Below are the code and all the weights of a small trained network. Each question names an input and a target symbol and asks about switching units off, where a switched-off unit gives its printed mean instead of its output.

import numpy as np


def w(rows, s, z=0):
    codes = np.array(rows[::2]) - 128.0
    scale = np.full(codes.shape[1], s)
    scale[-1] = z or s
    return codes * scale


def f(y):
    return y / 2 * (1 + np.tanh(0.7978845608 * (y + 0.044715 * y**3)))


def softmax(a):
    e = np.exp(a - a.max(-1, keepdims=True))
    return e / e.sum(-1, keepdims=True)


def log_softmax(a):
    a = a - a.max(-1, keepdims=True)
    return a - np.log(np.exp(a).sum(-1, keepdims=True))


def net(x, mask):
    ids = ['ΓΠΦαεζησ'.index(c) for c in x.split()]
    T = len(ids)
    res = E[ids] + P[:T]
    u = 0
    for l in range(2):
        r = res
        for j in range(3):
            rows = slice(2 * j, 2 * j + 2)
            q, k, v = (r @ M[l][rows].T for M in (Q, K, V))
            z = softmax(np.where(np.tri(T) > 0, q @ k.T / 2**0.5, -1e9)) @ v
            o = O[l][rows]
            res = res + np.where(mask[u + j], z, o[:, -1]) @ o[:, :-1]
        u += 3
        y = f(res @ A[l][:, :-1].T + A[l][:, -1])
        res = res + np.where(mask[u : u + 4], y, B[l][:, -1]) @ B[l][:, :-1]
        u += 4
    return log_softmax(res[-1] @ U[:, :-1].T + U[:, -1])


Q, K, V, O, A, B = {}, {}, {}, {}, {}, {}
E = w([
[141,160,144,84,70,160,80],'Γ',
[40,154,68,135,106,130,156],'Π',
[143,171,159,196,87,170,75],'Φ',
[112,146,105,116,90,178,250],'α',
[92,96,156,180,145,133,142],'ε',
[126,160,140,175,152,65,178],'ζ',
[34,190,217,164,147,101,151],'η',
[85,144,141,68,136,182,145],'σ',
],0.014)
P = w([
[85,20,194,144,36,30,146],'0',
[196,146,181,99,62,120,76],'1',
[187,158,167,105,83,114,85],'2',
[185,170,142,127,108,120,95],'3',
[170,181,116,137,122,120,114],'4',
[172,198,108,138,131,132,124],'5',
[173,207,94,152,141,136,134],'6',
[176,235,93,176,148,165,123],'7',
[161,243,81,186,159,162,145],'8',
[150,234,62,197,178,159,166],'9',
[133,254,31,189,169,157,137],'10',
],0.0063)
Q[0] = w([
[253,111,66,166,99,184,42],'L0H1',
[165,158,157,164,76,187,115],'L0H1',
[127,213,99,163,151,124,126],'L0H2',
[19,212,191,154,126,113,97],'L0H2',
[125,169,107,70,117,138,169],'L0H3',
[119,113,105,132,71,171,167],'L0H3',
],0.033)
K[0] = w([
[189,253,164,128,178,110,205],'L0H1',
[98,147,154,194,120,142,223],'L0H1',
[118,165,72,170,170,154,122],'L0H2',
[112,211,162,187,234,50,147],'L0H2',
[123,203,120,99,159,147,183],'L0H3',
[143,150,108,160,137,213,157],'L0H3',
],0.028)
V[0] = w([
[103,107,150,189,106,213,37],'L0H1',
[180,97,86,173,15,168,179],'L0H1',
[196,30,46,170,97,55,98],'L0H2',
[226,189,130,152,77,5,159],'L0H2',
[128,159,169,238,184,126,125],'L0H3',
[40,145,83,78,127,136,36],'L0H3',
],0.011)
O[0] = w([
[138,186,213,176,72,194,67,135],'L0H1',
[194,94,91,200,68,178,121,174],'L0H1',
[186,77,81,181,129,135,228,2],'L0H2',
[179,209,153,127,162,64,184,218],'L0H2',
[82,156,77,156,174,152,139,143],'L0H3',
[127,133,126,128,123,3,115,99],'L0H3',
],0.0065,0.0076)
A[0] = w([
[131,17,145,180,255,60,126,90],'L0N1',
[117,176,11,25,144,99,128,77],'L0N2',
[190,127,107,54,166,131,77,254],'L0N3',
[240,70,58,222,200,45,42,48],'L0N4',
],0.0098,0.0041)
B[0] = w([
[157,185,202,151,86,194,189,141],'L0N1',
[110,144,164,254,181,155,101,250],'L0N2',
[88,172,162,193,109,147,196,239],'L0N3',
[88,114,178,41,87,193,143,168],'L0N4',
],0.0071,0.0023)
Q[1] = w([
[118,222,138,67,141,79,67],'L1H1',
[74,223,249,201,31,159,180],'L1H1',
[83,245,95,207,15,123,179],'L1H2',
[162,159,235,188,145,209,149],'L1H2',
[126,158,125,153,87,125,129],'L1H3',
[94,93,116,137,115,111,120],'L1H3',
],0.022)
K[1] = w([
[89,164,103,185,86,131,138],'L1H1',
[115,81,144,167,115,167,255],'L1H1',
[106,29,143,116,96,60,159],'L1H2',
[106,61,155,199,110,129,171],'L1H2',
[117,109,155,127,124,105,127],'L1H3',
[127,147,117,140,138,130,107],'L1H3',
],0.031)
V[1] = w([
[144,105,114,174,104,112,41],'L1H1',
[100,11,173,174,214,169,132],'L1H1',
[148,165,186,122,186,145,89],'L1H2',
[63,147,110,232,152,62,117],'L1H2',
[192,56,213,203,110,34,105],'L1H3',
[161,179,67,183,61,140,132],'L1H3',
],0.013)
O[1] = w([
[107,134,160,229,143,79,116,2],'L1H1',
[28,72,136,130,182,171,254,135],'L1H1',
[137,102,173,136,122,201,104,14],'L1H2',
[203,92,139,142,189,147,157,227],'L1H2',
[98,164,181,89,134,132,254,210],'L1H3',
[118,145,90,182,80,152,202,157],'L1H3',
],0.0075,0.0071)
A[1] = w([
[34,2,108,95,65,99,52,44],'L1N1',
[185,66,162,82,239,161,64,2],'L1N2',
[21,147,147,102,32,111,142,52],'L1N3',
[200,142,96,97,50,77,75,81],'L1N4',
],0.007,0.0032)
B[1] = w([
[216,83,155,170,134,150,79,146],'L1N1',
[191,22,81,209,61,41,126,229],'L1N2',
[199,10,129,163,103,92,86,253],'L1N3',
[44,130,165,94,188,182,255,220],'L1N4',
],0.0064,0.0047)
U = w([
[135,181,186,122,101,97,169,255],'Γ',
[168,253,86,154,215,86,155,252],'Π',
[134,245,113,229,149,174,120,48],'Φ',
[81,197,36,181,117,76,142,62],'α',
[72,152,152,168,209,151,176,16],'ε',
[138,180,55,110,129,197,142,148],'ζ',
[171,144,154,154,190,121,122,45],'η',
[64,206,167,121,193,112,70,195],'σ',
],0.0041,0.0038)

Each question gives the input, a string of symbols that net reads in full, and the target symbol t.
The units are the heads (2 rows each of Q, K, V and O) and the neurons (one row each of A and B). Each row of codes is followed by its name. A weight is (code - 128) times the scale printed after its matrix; where a second scale follows, it is the last column's (O, A, B and U).
mask holds one flag per unit, layer by layer, with each layer's heads first. A switched-off unit (its flag False) gives its mean, the last column of its rows in O or B, instead of its output. The means were averaged over made-up inputs and are rounded, as every weight is.
A unit's drop is (log p(t) with every unit on - log p(t) with that unit switched off) / (log p(t) with every unit on - log p(t) with every unit switched off).
The circuit of an input: a set's keep is (log p(t) with only the set's units on - log p(t) with every unit switched off) / (log p(t) with every unit on - log p(t) with every unit switched off). Starting from the 12 units with the biggest drops (on a tie, the unit counted first), units are removed one at a time, each time the one whose removal leaves the highest keep (on an exact tie, the one counted first), for as long as the keep stays at least 0.8.
units of the circuit, in order: the units of the circuit, biggest drop first
unit that matters most: the unit with the biggest drop
top k neurons: the k neurons with the biggest drops, biggest first
top k neurons in layer l: the k neurons of layer l with the biggest drops, biggest first
heads that matter: for each layer, one digit per head in row order, 1 if its drop is at least 0.15 and else 0, layers parted by /
drop when u is switched off: that unit's drop, to one decimal
input Φ Γ Φ Γ, target Φ: units of the circuit, in order -> [L0H1; L1H1]
input Π Π Φ Γ ε ζ Π ζ Γ, target Π: heads that matter -> 010 / 010
input α ζ σ ε Π Π, target α: units of the circuit, in order -> [L1H2; L0H3; L0H1; L1H3]
input ε σ σ ε Π Φ ε ζ α ε, target ε: unit that matters most -> L0H2
input η ε Φ ε, target η: units of the circuit, in order -> [L1H2; L1H3; L1N2; L0H1]
input η α Π Γ ζ ε Π Γ, target η: units of the circuit, in order -> [L1H2; L1H3; L0H1; L1N2]
input ε ζ ζ Φ Φ α Φ Φ Π Π, target ε: units of the circuit, in order -> [L0H2; L1H1]
input α ε α ζ ζ Φ Π Π Γ ε, target α: units of the circuit, in order -> [L1H2; L0H3; L0H1; L1H3]
input α α α ζ α, target α: units of the circuit, in order -> [L1H2; L0H1; L1H3]
input η Φ Π Π α α Φ, target η: units of the circuit, in order -> [L1H2; L1H3; L0H1]
input σ ε ζ Π Π α Γ η σ, target σ: top 2 neurons -> [L0N3; L0N2]
input ζ Π Π ε α α Γ σ σ Φ, target ζ: heads that matter -> 110 / 100
input Γ ε ε η Γ Φ Φ η Φ Π Φ, target σ: units of the circuit, in order -> [L0H2; L0H1]
input Φ σ Π ζ Π ζ Π Γ ζ Φ Γ, target Φ: top 2 neurons -> [L0N2; L0N3]
input σ ζ Γ Φ ε η Φ η Γ, target σ: units of the circuit, in order -> [L0H2; L1H3; L0H1]
input Φ ζ η Φ ε ζ, target Φ: units of the circuit, in order -> [L0H1; L1H1; L1H2]
input Π ε ζ Φ, target Π: units of the circuit, in order -> [L1H2; L0H2; L0H1]
input Φ σ Φ, target Φ: heads that matter -> 100 / 100
input Φ Φ ζ η ε Φ Π ζ Π σ Π, target Φ: units of the circuit, in order -> [L0H1; L1H1]
input ζ Π Π ζ α α α ε, target ζ: top 2 neurons -> [L0N1; L0N4]
input σ Π Π ε α σ η, target σ: top neuron -> [L1N2]
input ζ Γ Φ, target ζ: top 3 neurons in layer 0 -> [L0N1; L0N4; L0N2]
input σ Γ α Φ Π σ Π σ η σ, target σ: top neuron -> [L0N2]
input ζ Φ Π ζ α σ ε α Γ, target ζ: drop when L0N1 is switched off -> 0.4
input α Π Γ Π, target α: drop when L1H2 is switched off -> 0.7
